Below is a small trained network, with its code and all its weights. Each question gives an input and a class and asks what happens when units are switched off, that is, made to give their printed mean instead of their output.

import numpy as np


def w(rows, s, z=0):
    codes = np.array(rows[::2]) - 128.0
    scale = np.full(codes.shape[1], s)
    scale[-1] = z or s
    return codes * scale


def f(y):
    return y / 2 * (1 + np.tanh(0.7978845608 * (y + 0.044715 * y**3)))


def log_softmax(a):
    a = a - a.max(-1, keepdims=True)
    return a - np.log(np.exp(a).sum(-1, keepdims=True))


def net(x, mask):
    res = np.array(x, float).reshape(1, 3) / 4 @ E
    y = f(res @ A[0][:, :-1].T + A[0][:, -1])
    res = res + np.where(mask, y, B[0][:, -1]) @ B[0][:, :-1]
    return log_softmax(res[-1] @ U[:, :-1].T + U[:, -1])


A, B = {}, {}
E = w([
[143,63,202],'x0',
[4,125,153],'x1',
[125,56,89],'x2',
],0.011)
A[0] = w([
[117,74,185,214],'n0',
[142,133,168,120],'n1',
[105,6,27,254],'n2',
[74,162,129,115],'n3',
[195,150,109,230],'n4',
[148,188,170,227],'n5',
[186,103,119,171],'n6',
[4,92,191,70],'n7',
[127,130,138,192],'n8',
[184,115,132,166],'n9',
[120,150,169,96],'n10',
[85,170,47,84],'n11',
[128,169,58,201],'n12',
[156,84,224,180],'n13',
[107,155,80,65],'n14',
[45,108,104,250],'n15',
[120,128,133,241],'n16',
[60,165,117,134],'n17',
[218,173,59,197],'n18',
],0.021,0.0054)
B[0] = w([
[145,101,190,194],'n0',
[136,119,114,143],'n1',
[66,89,32,226],'n2',
[143,185,88,185],'n3',
[117,29,133,197],'n4',
[137,107,198,186],'n5',
[182,97,101,178],'n6',
[3,177,216,252],'n7',
[134,141,130,143],'n8',
[165,86,124,173],'n9',
[127,136,119,147],'n10',
[191,154,114,197],'n11',
[63,103,92,199],'n12',
[208,77,112,205],'n13',
[168,133,115,159],'n14',
[128,213,179,225],'n15',
[132,171,147,158],'n16',
[136,213,98,203],'n17',
[79,28,202,229],'n18',
],0.038,0.017)
U = w([
[20,93,170,255],'0',
[229,81,147,81],'1',
[164,236,119,221],'2',
[133,152,230,16],'3',
[61,58,63,6],'4',
[199,51,2,88],'5',
[56,211,33,59],'6',
],0.0074,0.0071)

Each question gives the input, the list of numbers given to net, and the class t.
The units are the neurons (one row each of A and B). Each row of codes is followed by its name. A weight is (code - 128) times the scale printed after its matrix; where a second scale follows, it is the last column's (A, B and U).
mask holds one flag per neuron, in row order. A switched-off neuron (its flag False) gives its mean, the last column of its row in B, instead of its output. The means were averaged over made-up inputs and are rounded, as every weight is.
A unit's drop is (log p(t) with every unit on - log p(t) with that unit switched off) / (log p(t) with every unit on - log p(t) with every unit switched off).
The circuit of an input: a set's keep is (log p(t) with only the set's units on - log p(t) with every unit switched off) / (log p(t) with every unit on - log p(t) with every unit switched off). Starting from the 12 units with the biggest drops (on a tie, the unit counted first), units are removed one at a time, each time the one whose removal leaves the highest keep (on an exact tie, the one counted first), for as long as the keep stays at least 0.8.
units of the circuit, in order: the units of the circuit, biggest drop first
unit that matters most: the unit with the biggest drop
k most important neurons: the k neurons with the biggest drops, biggest first
drop when u is switched off: that unit's drop, to one decimal
input [-7,-7,8], class 4: unit that matters most : n18
input [-2,4,0], class 2: 2 most important neurons : [n2, n15]
input [-1,2,0], class 2: 2 most important neurons : [n18, n2]
input [-2,1,0], class 2: units of the circuit, in order : [n18, n4]
input [-7,0,3], class 4: units of the circuit, in order : [n7, n12]
input [-8,0,4], class 4: 2 most important neurons : [n18, n7]
input [-6,-5,2], class 4: 2 most important neurons : [n7, n18]
input [0,6,8], class 6: 2 most important neurons : [n18, n2]
input [0,8,0], class 2: 4 most important neurons : [n18, n17, n15, n3]
input [-1,-1,2], class 4: 3 most important neurons : [n7, n13, n15]
input [-3,6,0], class 2: 2 most important neurons : [n15, n2]
input [1,8,-7], class 3: 3 most important neurons : [n7, n2, n5]
input [5,8,-2], class 3: 2 most important neurons : [n7, n2]
input [-4,2,-7], class 2: unit that matters most : n2
input [1,-6,4], class 5: 3 most important neurons : [n7, n6, n9]
input [0,-6,7], class 4: 3 most important neurons : [n18, n13, n11]
input [8,-4,0], class 1: 2 most important neurons : [n2, n0]
input [3,7,-3], class 3: drop when n7 is switched off : 0.5
input [-2,1,1], class 6: drop when n18 is switched off : 0.2
input [3,-1,-2], class 1: drop when n7 is switched off : 0.2
input [-7,3,2], class 6: unit that matters most : n12
